Here is a tiny trained network, its code and every weight. The questions are about switching its units off for an input and a class, where a switched-off unit gives its printed mean instead of its output.

import numpy as np


def w(rows, s, z=0):
    codes = np.array(rows[::2]) - 128.0
    scale = np.full(codes.shape[1], s)
    scale[-1] = z or s
    return codes * scale


def f(y):
    return y / 2 * (1 + np.tanh(0.7978845608 * (y + 0.044715 * y**3)))


def log_softmax(a):
    a = a - a.max(-1, keepdims=True)
    return a - np.log(np.exp(a).sum(-1, keepdims=True))


def net(x, mask):
    res = np.array(x, float).reshape(1, 7) / 4 @ E
    y = f(res @ A[0][:, :-1].T + A[0][:, -1])
    res = res + np.where(mask, y, B[0][:, -1]) @ B[0][:, :-1]
    return log_softmax(res[-1] @ U[:, :-1].T + U[:, -1])


A, B = {}, {}
E = w([
[67,214,171,149,29],'x0',
[2,139,38,83,153],'x1',
[110,112,244,68,164],'x2',
[185,242,143,103,212],'x3',
[130,127,127,127,126],'x4',
[128,130,130,128,127],'x5',
[126,126,131,130,129],'x6',
],0.0073)
A[0] = w([
[99,121,215,77,153,167],'n0',
[88,174,158,156,99,39],'n1',
[103,167,132,122,79,55],'n2',
[128,138,186,120,165,166],'n3',
[109,186,105,113,173,126],'n4',
[119,151,86,200,132,253],'n5',
[170,113,157,136,117,86],'n6',
[171,125,148,149,107,78],'n7',
[87,136,99,74,141,53],'n8',
[94,9,106,164,51,76],'n9',
[159,129,170,154,103,66],'n10',
[105,162,152,135,87,27],'n11',
[173,54,96,65,177,36],'n12',
[100,111,98,103,165,72],'n13',
[143,154,102,180,86,218],'n14',
[68,120,102,101,147,69],'n15',
[168,120,163,175,132,62],'n16',
[112,195,150,141,82,172],'n17',
[90,164,161,129,78,59],'n18',
[201,103,126,167,113,129],'n19',
[170,129,147,164,119,68],'n20',
[84,133,205,124,121,149],'n21',
[152,128,154,171,141,73],'n22',
[188,193,87,186,156,233],'n23',
[123,181,108,115,173,40],'n24',
],0.013,0.0052)
B[0] = w([
[43,53,116,140,124,216],'n0',
[161,165,70,146,179,163],'n1',
[174,137,69,144,126,160],'n2',
[89,91,152,117,171,189],'n3',
[103,143,174,119,116,182],'n4',
[64,35,157,109,118,227],'n5',
[87,184,68,122,82,158],'n6',
[59,175,129,150,55,157],'n7',
[50,167,133,170,50,157],'n8',
[189,193,247,91,192,255],'n9',
[88,172,88,125,98,164],'n10',
[171,176,57,162,172,150],'n11',
[176,197,5,169,183,192],'n12',
[82,149,88,167,118,154],'n13',
[110,64,116,102,162,224],'n14',
[109,203,174,158,2,168],'n15',
[100,188,107,144,75,162],'n16',
[157,93,88,128,197,223],'n17',
[169,167,81,147,218,173],'n18',
[80,115,75,147,74,194],'n19',
[55,179,131,151,91,155],'n20',
[119,94,83,65,138,190],'n21',
[137,170,121,167,72,143],'n22',
[129,87,199,89,137,248],'n23',
[123,198,165,138,116,154],'n24',
],0.0075,0.0082)
U = w([
[75,195,133,170,30,32],'0',
[91,39,128,114,122,212],'1',
[174,156,65,161,171,2],'2',
[156,178,250,106,139,49],'3',
[115,76,135,109,106,241],'4',
[124,84,137,89,96,224],'5',
[117,70,151,142,117,167],'6',
],0.013,0.004)

Each question gives the input, the list of numbers given to net, and the class t.
The units are the neurons (one row each of A and B). Each row of codes is followed by its name. A weight is (code - 128) times the scale printed after its matrix; where a second scale follows, it is the last column's (A, B and U).
mask holds one flag per neuron, in row order. A switched-off neuron (its flag False) gives its mean, the last column of its row in B, instead of its output. The means were averaged over made-up inputs and are rounded, as every weight is.
A unit's drop is (log p(t) with every unit on - log p(t) with that unit switched off) / (log p(t) with every unit on - log p(t) with every unit switched off).
The circuit of an input: a set's keep is (log p(t) with only the set's units on - log p(t) with every unit switched off) / (log p(t) with every unit on - log p(t) with every unit switched off). Starting from the 12 units with the biggest drops (on a tie, the unit counted first), units are removed one at a time, each time the one whose removal leaves the highest keep (on an exact tie, the one counted first), for as long as the keep stays at least 0.8.
units of the circuit, in order: the units of the circuit, biggest drop first
unit that matters most: the unit with the biggest drop
k most important neurons: the k neurons with the biggest drops, biggest first
drop when u is switched off: that unit's drop, to one decimal
input [-3,1,-6,5,-1,-2,-5], class 1: units of the circuit, in order => n5; n23
input [4,-7,8,3,2,-4,-1], class 1: unit that matters most => n0
input [1,7,3,-1,1,-7,-4], class 0: 2 most important neurons => n15; n8
input [1,-2,-8,0,6,-7,-6], class 1: 2 most important neurons => n5; n14
input [8,-5,-5,-7,-1,4,1], class 2: units of the circuit, in order => n18; n11; n17
input [1,8,-8,4,0,-6,-8], class 0: 3 most important neurons => n15; n8; n24
input [-8,-3,7,-4,6,-2,5], class 2: 3 most important neurons => n12; n5; n23
input [-7,-6,4,2,-3,2,-5], class 2: 2 most important neurons => n12; n5
input [-4,0,6,6,1,-2,-2], class 1: 2 most important neurons => n0; n9
input [0,6,-3,8,-4,-3,1], class 3: units of the circuit, in order => n23; n24
input [6,-6,-8,4,4,-3,1], class 1: units of the circuit, in order => n14; n5
input [3,2,-8,2,-4,7,-6], class 1: units of the circuit, in order => n5; n14
input [8,-7,0,8,-8,7,1], class 2: units of the circuit, in order => n17; n9
input [8,5,-1,7,-6,-2,7], class 2: units of the circuit, in order => n17; n1
input [6,-4,5,-6,-3,5,-1], class 2: unit that matters most => n18
input [6,0,8,-4,5,0,2], class 1: 2 most important neurons => n0; n21
input [-6,-3,-4,8,8,3,-1], class 3: 4 most important neurons => n23; n0; n24; n17
input [-2,7,-6,2,4,-1,-4], class 0: 3 most important neurons => n15; n8; n17
input [-7,-4,5,4,-7,-1,7], class 2: 3 most important neurons => n12; n5; n14
input [7,-1,-5,3,5,-3,-7], class 2: units of the circuit, in order => n17
input [-8,-4,6,5,8,0,6], class 2: 2 most important neurons => n12; n5
input [-3,0,-7,2,2,-7,4], class 1: drop when n5 is switched off => 0.2
